Here is a tiny trained network, its code and every weight. The questions are about switching its units off for an input and a target symbol, where a switched-off unit gives its printed mean instead of its output.

import numpy as np


def w(rows, s, z=0):
    codes = np.array(rows[::2]) - 128.0
    scale = np.full(codes.shape[1], s)
    scale[-1] = z or s
    return codes * scale


def f(y):
    return np.maximum(y, 0)


def softmax(a):
    e = np.exp(a - a.max(-1, keepdims=True))
    return e / e.sum(-1, keepdims=True)


def log_softmax(a):
    a = a - a.max(-1, keepdims=True)
    return a - np.log(np.exp(a).sum(-1, keepdims=True))


def net(x, mask):
    ids = ['ΔΛΠΣΨΩαεζημφ'.index(c) for c in x.split()]
    T = len(ids)
    res = E[ids] + P[:T]
    u = 0
    for l in range(2):
        r = res
        for j in range(3):
            rows = slice(3 * j, 3 * j + 3)
            q, k, v = (r @ M[l][rows].T for M in (Q, K, V))
            z = softmax(np.where(np.tri(T) > 0, q @ k.T / 3**0.5, -1e9)) @ v
            o = O[l][rows]
            res = res + np.where(mask[u + j], z, o[:, -1]) @ o[:, :-1]
        u += 3
        y = f(res @ A[l][:, :-1].T + A[l][:, -1])
        res = res + np.where(mask[u : u + 16], y, B[l][:, -1]) @ B[l][:, :-1]
        u += 16
    return log_softmax(res[-1] @ U[:, :-1].T + U[:, -1])


Q, K, V, O, A, B = {}, {}, {}, {}, {}, {}
E = w([
[67,147,133,205,64],'Δ',
[99,74,74,121,207],'Λ',
[76,169,132,89,128],'Π',
[38,45,194,132,19],'Σ',
[142,130,29,120,100],'Ψ',
[41,78,111,84,166],'Ω',
[62,120,254,58,180],'α',
[119,198,92,26,134],'ε',
[126,126,198,119,60],'ζ',
[129,89,204,25,109],'η',
[170,90,165,54,154],'μ',
[165,246,151,175,221],'φ',
],0.014)
P = w([
[69,159,209,150,2],'0',
[58,102,69,140,212],'1',
[96,121,51,131,229],'2',
[105,151,82,129,174],'3',
[103,158,94,127,203],'4',
[66,158,116,123,198],'5',
[78,156,104,137,188],'6',
],0.0075)
Q[0] = w([
[191,93,120,114,52],'L0H1',
[116,133,88,164,180],'L0H1',
[129,47,133,128,125],'L0H1',
[159,176,140,1,82],'L0H2',
[78,108,123,155,181],'L0H2',
[33,204,136,82,139],'L0H2',
[175,172,145,113,131],'L0H3',
[111,188,182,82,130],'L0H3',
[195,215,220,44,56],'L0H3',
],0.0086)
K[0] = w([
[26,116,105,124,210],'L0H1',
[109,179,166,131,120],'L0H1',
[43,42,155,158,101],'L0H1',
[205,90,74,152,158],'L0H2',
[160,176,195,154,67],'L0H2',
[137,215,147,90,118],'L0H2',
[117,139,108,106,58],'L0H3',
[117,214,145,255,113],'L0H3',
[116,95,229,200,95],'L0H3',
],0.009)
V[0] = w([
[98,81,165,19,170],'L0H1',
[172,185,103,127,65],'L0H1',
[136,125,196,114,89],'L0H1',
[129,142,186,4,173],'L0H2',
[89,190,97,92,140],'L0H2',
[75,108,61,121,128],'L0H2',
[38,134,139,146,163],'L0H3',
[135,133,130,86,182],'L0H3',
[101,123,169,180,158],'L0H3',
],0.011)
O[0] = w([
[154,87,69,184,86,209],'L0H1',
[61,157,90,43,88,117],'L0H1',
[77,119,75,113,55,190],'L0H1',
[189,80,20,233,33,254],'L0H2',
[254,135,67,72,167,210],'L0H2',
[151,124,112,77,191,121],'L0H2',
[221,33,117,106,116,240],'L0H3',
[199,174,155,175,63,150],'L0H3',
[156,161,49,122,212,159],'L0H3',
],0.0068)
A[0] = w([
[127,90,204,154,109,255],'L0N1',
[106,112,65,126,243,99],'L0N2',
[162,2,164,55,68,194],'L0N3',
[244,55,106,148,154,119],'L0N4',
[144,206,237,151,134,106],'L0N5',
[141,182,118,171,147,24],'L0N6',
[95,140,58,121,102,115],'L0N7',
[164,185,200,110,156,101],'L0N8',
[110,105,189,83,179,196],'L0N9',
[52,113,233,190,157,110],'L0N10',
[67,188,167,212,66,113],'L0N11',
[113,114,175,78,145,43],'L0N12',
[181,153,77,208,61,64],'L0N13',
[218,147,165,165,115,105],'L0N14',
[157,118,72,186,150,100],'L0N15',
[100,199,88,93,88,8],'L0N16',
],0.0086,0.005)
B[0] = w([
[111,178,11,139,239,159],'L0N1',
[124,127,153,173,36,172],'L0N2',
[28,163,89,204,161,219],'L0N3',
[33,172,140,132,203,248],'L0N4',
[141,151,3,144,153,135],'L0N5',
[147,135,134,182,171,135],'L0N6',
[178,152,189,94,93,178],'L0N7',
[68,141,88,135,95,137],'L0N8',
[134,183,46,233,105,147],'L0N9',
[179,94,47,57,157,136],'L0N10',
[171,145,119,7,87,148],'L0N11',
[75,149,58,203,147,133],'L0N12',
[156,113,144,71,80,219],'L0N13',
[95,118,99,151,189,158],'L0N14',
[117,132,179,83,155,200],'L0N15',
[124,154,236,142,152,137],'L0N16',
],0.0058,0.012)
Q[1] = w([
[143,86,250,168,101],'L1H1',
[185,134,174,108,118],'L1H1',
[113,103,151,159,171],'L1H1',
[149,164,95,106,107],'L1H2',
[142,147,126,82,127],'L1H2',
[171,85,128,56,112],'L1H2',
[154,145,156,143,78],'L1H3',
[59,96,109,171,110],'L1H3',
[127,141,143,193,115],'L1H3',
],0.014)
K[1] = w([
[156,4,101,206,213],'L1H1',
[177,77,107,124,214],'L1H1',
[136,120,10,235,109],'L1H1',
[197,209,216,161,188],'L1H2',
[201,89,160,214,103],'L1H2',
[160,85,159,154,220],'L1H2',
[224,3,50,183,175],'L1H3',
[114,173,97,87,62],'L1H3',
[58,104,122,147,63],'L1H3',
],0.0083)
V[1] = w([
[118,118,101,116,97],'L1H1',
[101,123,80,200,212],'L1H1',
[56,225,159,65,194],'L1H1',
[183,191,222,177,48],'L1H2',
[81,98,147,90,118],'L1H2',
[36,44,80,149,68],'L1H2',
[69,130,255,94,105],'L1H3',
[150,135,37,217,113],'L1H3',
[91,154,151,157,150],'L1H3',
],0.0098)
O[1] = w([
[135,122,143,131,74,219],'L1H1',
[80,124,254,67,185,39],'L1H1',
[34,156,53,67,141,161],'L1H1',
[132,23,52,177,158,44],'L1H2',
[119,222,115,179,105,136],'L1H2',
[200,144,182,131,63,254],'L1H2',
[92,138,67,190,86,38],'L1H3',
[159,68,200,95,127,222],'L1H3',
[52,115,83,147,105,114],'L1H3',
],0.0085,0.0098)
A[1] = w([
[106,193,155,193,184,198],'L1N1',
[170,52,80,130,127,250],'L1N2',
[74,187,44,96,170,60],'L1N3',
[87,106,117,128,126,254],'L1N4',
[199,102,86,102,125,84],'L1N5',
[125,171,123,91,96,75],'L1N6',
[122,68,158,177,161,137],'L1N7',
[177,103,130,81,203,165],'L1N8',
[98,205,106,112,68,88],'L1N9',
[136,170,153,99,87,203],'L1N10',
[115,103,176,146,69,234],'L1N11',
[162,126,61,106,108,51],'L1N12',
[128,108,158,146,143,50],'L1N13',
[149,145,141,5,146,61],'L1N14',
[113,102,96,127,178,97],'L1N15',
[111,157,120,169,112,230],'L1N16',
],0.011,0.0059)
B[1] = w([
[117,33,90,90,184,163],'L1N1',
[91,217,161,80,124,225],'L1N2',
[137,75,175,137,23,250],'L1N3',
[146,165,125,46,79,171],'L1N4',
[39,141,200,161,122,213],'L1N5',
[202,68,132,190,165,187],'L1N6',
[140,129,138,68,50,148],'L1N7',
[83,194,146,93,75,187],'L1N8',
[118,40,99,159,158,227],'L1N9',
[165,90,79,141,201,228],'L1N10',
[125,176,82,93,227,211],'L1N11',
[63,131,197,179,166,198],'L1N12',
[137,112,86,67,122,138],'L1N13',
[128,137,86,254,86,243],'L1N14',
[139,156,204,149,92,151],'L1N15',
[199,61,85,45,228,182],'L1N16',
],0.0066,0.017)
U = w([
[81,35,216,187,118,3],'Δ',
[62,81,173,88,156,92],'Λ',
[123,159,23,2,154,249],'Π',
[117,80,155,181,159,24],'Σ',
[112,65,139,65,100,103],'Ψ',
[77,88,182,141,162,150],'Ω',
[153,49,190,74,112,117],'α',
[78,181,113,229,89,167],'ε',
[142,110,94,156,84,151],'ζ',
[153,92,196,200,61,43],'η',
[147,110,152,137,79,165],'μ',
[74,135,148,73,64,161],'φ',
],0.0073,0.0048)

Each question gives the input, a string of symbols that net reads in full, and the target symbol t.
The units are the heads (3 rows each of Q, K, V and O) and the neurons (one row each of A and B). Each row of codes is followed by its name. A weight is (code - 128) times the scale printed after its matrix; where a second scale follows, it is the last column's (O, A, B and U).
mask holds one flag per unit, layer by layer, with each layer's heads first. A switched-off unit (its flag False) gives its mean, the last column of its rows in O or B, instead of its output. The means were averaged over made-up inputs and are rounded, as every weight is.
A unit's drop is (log p(t) with every unit on - log p(t) with that unit switched off) / (log p(t) with every unit on - log p(t) with every unit switched off).
The circuit of an input: a set's keep is (log p(t) with only the set's units on - log p(t) with every unit switched off) / (log p(t) with every unit on - log p(t) with every unit switched off). Starting from the 12 units with the biggest drops (on a tie, the unit counted first), units are removed one at a time, each time the one whose removal leaves the highest keep (on an exact tie, the one counted first), for as long as the keep stays at least 0.8.
units of the circuit, in order: the units of the circuit, biggest drop first
unit that matters most: the unit with the biggest drop
k most important neurons: the k neurons with the biggest drops, biggest first
k most important neurons of layer l: the k neurons of layer l with the biggest drops, biggest first
which heads matter: for each layer, one digit per head in row order, 1 if its drop is at least 0.15 and else 0, layers parted by /
input Σ Π α, target Σ: most important neuron -> (L0N1)
input ζ φ ε, target φ: which heads matter -> 001 / 010
input Π ε Ω η Σ ζ φ, target Π: units of the circuit, in order -> (L1N3 L1N14)
input φ Δ Π, target φ: which heads matter -> 101 / 110
input η ζ α, target η: which heads matter -> 111 / 110
input η Π ε, target η: units of the circuit, in order -> (L1H1 L0H2)
input Δ ζ μ, target Δ: which heads matter -> 111 / 110
input Ω Ψ ε, target ε: 3 most important neurons of layer 1 -> (L1N14 L1N16 L1N8)
input Λ Π Π Σ, target Λ: units of the circuit, in order -> (L1H1 L0H2 L1N3)
input Λ φ Ω Π Σ, target Λ: which heads matter -> 100 / 100
input η Π Π Ω, target η: units of the circuit, in order -> (L1H1 L0H2)
input ε φ Ψ, target φ: 3 most important neurons -> (L1N14 L0N3 L1N2)
input Δ Δ η, target Δ: 2 most important neurons -> (L1N3 L1N14)
input ε α η ζ Π ε Ω, target ε: units of the circuit, in order -> (L0H3 L0N16 L1H3)
input Δ μ Δ φ Ω α, target Δ: 3 most important neurons -> (L1N3 L1N14 L1N9)
input Π Λ ε ζ ε μ, target Π: units of the circuit, in order -> (L1N12 L1N3)
input ζ ζ α, target ζ: 2 most important neurons -> (L1N3 L0N11)
input Ψ Ψ φ, target Ψ: most important neuron -> (L1N3)
input ζ Λ ε Λ α ε, target ε: 2 most important neurons -> (L0N3 L1N14)
input ε ζ η ζ Π ε μ, target ε: which heads matter -> 101 / 100
input Π ε α φ, target Π: unit that matters most -> L0H1
input Σ Ω α η, target Σ: 2 most important neurons of layer 0 -> (L0N1 L0N10)
input ζ μ ζ Ω, target ζ: 2 most important neurons -> (L0N11 L1N16)
input Π η Π η Λ, target Π: 2 most important neurons -> (L1N3 L1N14)
input φ η φ ε μ Π Λ, target φ: which heads matter -> 110 / 110
input φ φ μ Λ ζ ζ φ, target φ: 2 most important neurons of layer 1 -> (L1N3 L1N8)
input Δ Ω α Π Ω φ, target Δ: unit that matters most -> L0H2
input ζ Δ ε Ψ Π ζ, target ζ: 2 most important neurons -> (L0N11 L1N3)
input Π μ Π Ψ Λ, target Π: which heads matter -> 111 / 001
